Below is a small trained network, with its code and all its weights. Each question gives an input and a class and asks what happens when units are switched off, that is, made to give their printed mean instead of their output.

import numpy as np


def w(rows, s, z=0):
    codes = np.array(rows[::2]) - 128.0
    scale = np.full(codes.shape[1], s)
    scale[-1] = z or s
    return codes * scale


def norm(h):
    return h / np.sqrt((h * h).mean(-1, keepdims=True) + 1e-5)


def f(y):
    return y / 2 * (1 + np.tanh(0.7978845608 * (y + 0.044715 * y**3)))


def log_softmax(a):
    a = a - a.max(-1, keepdims=True)
    return a - np.log(np.exp(a).sum(-1, keepdims=True))


def net(x, mask):
    res = np.array(x, float).reshape(1, 8) / 4 @ E
    u = 0
    for l in range(4):
        y = f(norm(res) @ A[l][:, :-1].T + A[l][:, -1])
        res = res + np.where(mask[u : u + 4], y, B[l][:, -1]) @ B[l][:, :-1]
        u += 4
    return log_softmax(norm(res)[-1] @ U[:, :-1].T + U[:, -1])


A, B = {}, {}
E = w([
[145,115,172,169,28,3,81,252],'x0',
[149,103,105,147,136,121,132,122],'x1',
[168,111,232,215,12,194,201,62],'x2',
[157,216,66,128,73,84,82,71],'x3',
[129,129,134,118,124,129,135,132],'x4',
[138,80,255,103,153,87,18,39],'x5',
[38,77,56,134,38,194,53,114],'x6',
[191,100,108,93,119,162,122,137],'x7',
],0.008)
A[0] = w([
[74,108,164,148,171,122,85,106,144],'L0N1',
[193,255,64,102,35,96,79,40,2],'L0N2',
[95,132,93,179,207,105,159,75,219],'L0N3',
[116,210,52,73,69,167,234,235,31],'L0N4',
],0.0076,0.0036)
B[0] = w([
[134,86,110,99,118,108,129,70,164],'L0N1',
[29,54,137,42,122,50,251,161,216],'L0N2',
[127,193,119,80,85,196,178,88,212],'L0N3',
[168,52,142,198,179,73,64,13,254],'L0N4',
],0.011,0.0043)
A[1] = w([
[2,243,112,221,176,129,168,192,117],'L1N1',
[119,178,33,77,218,111,61,212,8],'L1N2',
[187,107,197,149,8,198,209,103,1],'L1N3',
[83,10,194,141,191,203,179,195,57],'L1N4',
],0.0083,0.0052)
B[1] = w([
[207,75,151,90,52,61,123,60,151],'L1N1',
[40,145,180,248,207,166,154,170,204],'L1N2',
[60,142,200,179,136,133,187,136,252],'L1N3',
[102,119,35,62,125,25,171,134,201],'L1N4',
],0.012,0.0035)
A[2] = w([
[44,80,101,141,48,210,47,111,47],'L2N1',
[170,134,134,177,85,60,72,208,2],'L2N2',
[227,198,196,111,175,120,166,150,58],'L2N3',
[136,152,147,130,70,107,116,251,135],'L2N4',
],0.011,0.0021)
B[2] = w([
[230,159,109,114,118,125,110,250,233],'L2N1',
[173,172,151,62,166,246,164,17,254],'L2N2',
[189,164,81,135,69,98,84,224,199],'L2N3',
[95,178,43,83,190,198,175,95,239],'L2N4',
],0.013,0.0046)
A[3] = w([
[133,89,192,121,125,98,19,62,205],'L3N1',
[111,42,88,142,160,66,169,145,3],'L3N2',
[119,137,52,247,143,133,169,106,61],'L3N3',
[56,173,112,115,214,119,57,151,60],'L3N4',
],0.011,0.0026)
B[3] = w([
[167,68,107,166,164,96,92,79,175],'L3N1',
[101,92,129,48,79,98,133,102,204],'L3N2',
[154,109,190,134,104,95,6,84,253],'L3N3',
[48,131,185,197,116,118,114,151,229],'L3N4',
],0.015,0.0043)
U = w([
[40,130,196,230,103,139,158,151,154],'0',
[193,74,142,98,131,97,45,62,78],'1',
[126,143,108,87,109,128,135,126,254],'2',
[117,203,102,69,161,255,153,72,58],'3',
[47,110,92,33,86,61,178,140,66],'4',
[113,152,122,97,112,122,126,127,202],'5',
[179,181,83,124,94,123,128,245,77],'6',
],0.0099,0.0079)

Each question gives the input, the list of numbers given to net, and the class t.
The units are the neurons (one row each of A and B). Each row of codes is followed by its name. A weight is (code - 128) times the scale printed after its matrix; where a second scale follows, it is the last column's (A, B and U).
mask holds one flag per neuron, layer by layer. A switched-off neuron (its flag False) gives its mean, the last column of its row in B, instead of its output. The means were averaged over made-up inputs and are rounded, as every weight is.
A unit's drop is (log p(t) with every unit on - log p(t) with that unit switched off) / (log p(t) with every unit on - log p(t) with every unit switched off).
The circuit of an input: a set's keep is (log p(t) with only the set's units on - log p(t) with every unit switched off) / (log p(t) with every unit on - log p(t) with every unit switched off). Starting from the 12 units with the biggest drops (on a tie, the unit counted first), units are removed one at a time, each time the one whose removal leaves the highest keep (on an exact tie, the one counted first), for as long as the keep stays at least 0.8.
circuit, biggest first: the units of the circuit, biggest drop first
most important unit: the unit with the biggest drop
top k neurons: the k neurons with the biggest drops, biggest first
top k neurons in layer l: the k neurons of layer l with the biggest drops, biggest first
input [5,-6,-1,-8,3,-2,-5,4], class 4: most important unit -> L1N4
input [-3,3,-6,1,8,-6,-8,-7], class 6: top 2 neurons in layer 1 -> L1N1, L1N4
input [8,3,-6,-6,7,-7,3,5], class 3: top 4 neurons -> L2N2, L0N2, L2N4, L1N3
input [7,6,5,3,4,-5,1,1], class 3: top 3 neurons -> L2N2, L0N3, L2N4
input [-6,-5,-8,7,4,5,-8,-1], class 0: top 2 neurons -> L3N4, L1N2
input [-1,-6,2,-4,7,-6,6,-5], class 1: circuit, biggest first -> L0N4, L3N3
input [6,-1,-8,-8,-5,-4,1,2], class 0: top 3 neurons -> L1N2, L3N4, L0N2
input [-4,3,2,3,2,-6,-4,2], class 1: circuit, biggest first -> L0N4, L3N3
input [-6,6,6,4,4,-5,-4,2], class 0: circuit, biggest first -> L1N3, L2N2
input [5,-8,6,-3,8,-8,-7,-1], class 1: top 3 neurons -> L0N4, L3N3, L0N3
input [-2,1,-8,8,8,7,-4,3], class 0: top 3 neurons -> L3N4, L1N2, L0N4
input [-4,-4,5,4,7,1,5,5], class 0: top 3 neurons -> L1N3, L2N4, L2N2
input [1,5,3,-6,6,5,4,-4], class 4: top 2 neurons -> L1N4, L0N4
input [-4,5,8,5,-5,2,-8,8], class 0: top neuron -> L1N3
input [0,3,1,-7,4,-3,-8,-1], class 6: top 2 neurons -> L2N3, L0N2
input [-6,-4,-5,2,0,-8,0,-2], class 1: circuit, biggest first -> L3N3, L0N4
input [5,2,-6,6,-3,-2,-3,4], class 0: top 2 neurons -> L1N2, L3N4
input [6,-3,-3,-3,5,2,6,0], class 3: circuit, biggest first -> L2N2, L2N4
input [-3,6,8,8,4,3,-6,4], class 0: top 2 neurons in layer 1 -> L1N3, L1N4
input [-1,0,1,5,0,-7,-3,2], class 1: top neuron in layer 3 -> L3N3
input [-2,-3,-7,-5,-5,-3,-8,-1], class 6: top 2 neurons in layer 0 -> L0N3, L0N2
input [3,-2,-5,6,8,5,-7,2], class 6: circuit, biggest first -> L2N3, L0N4
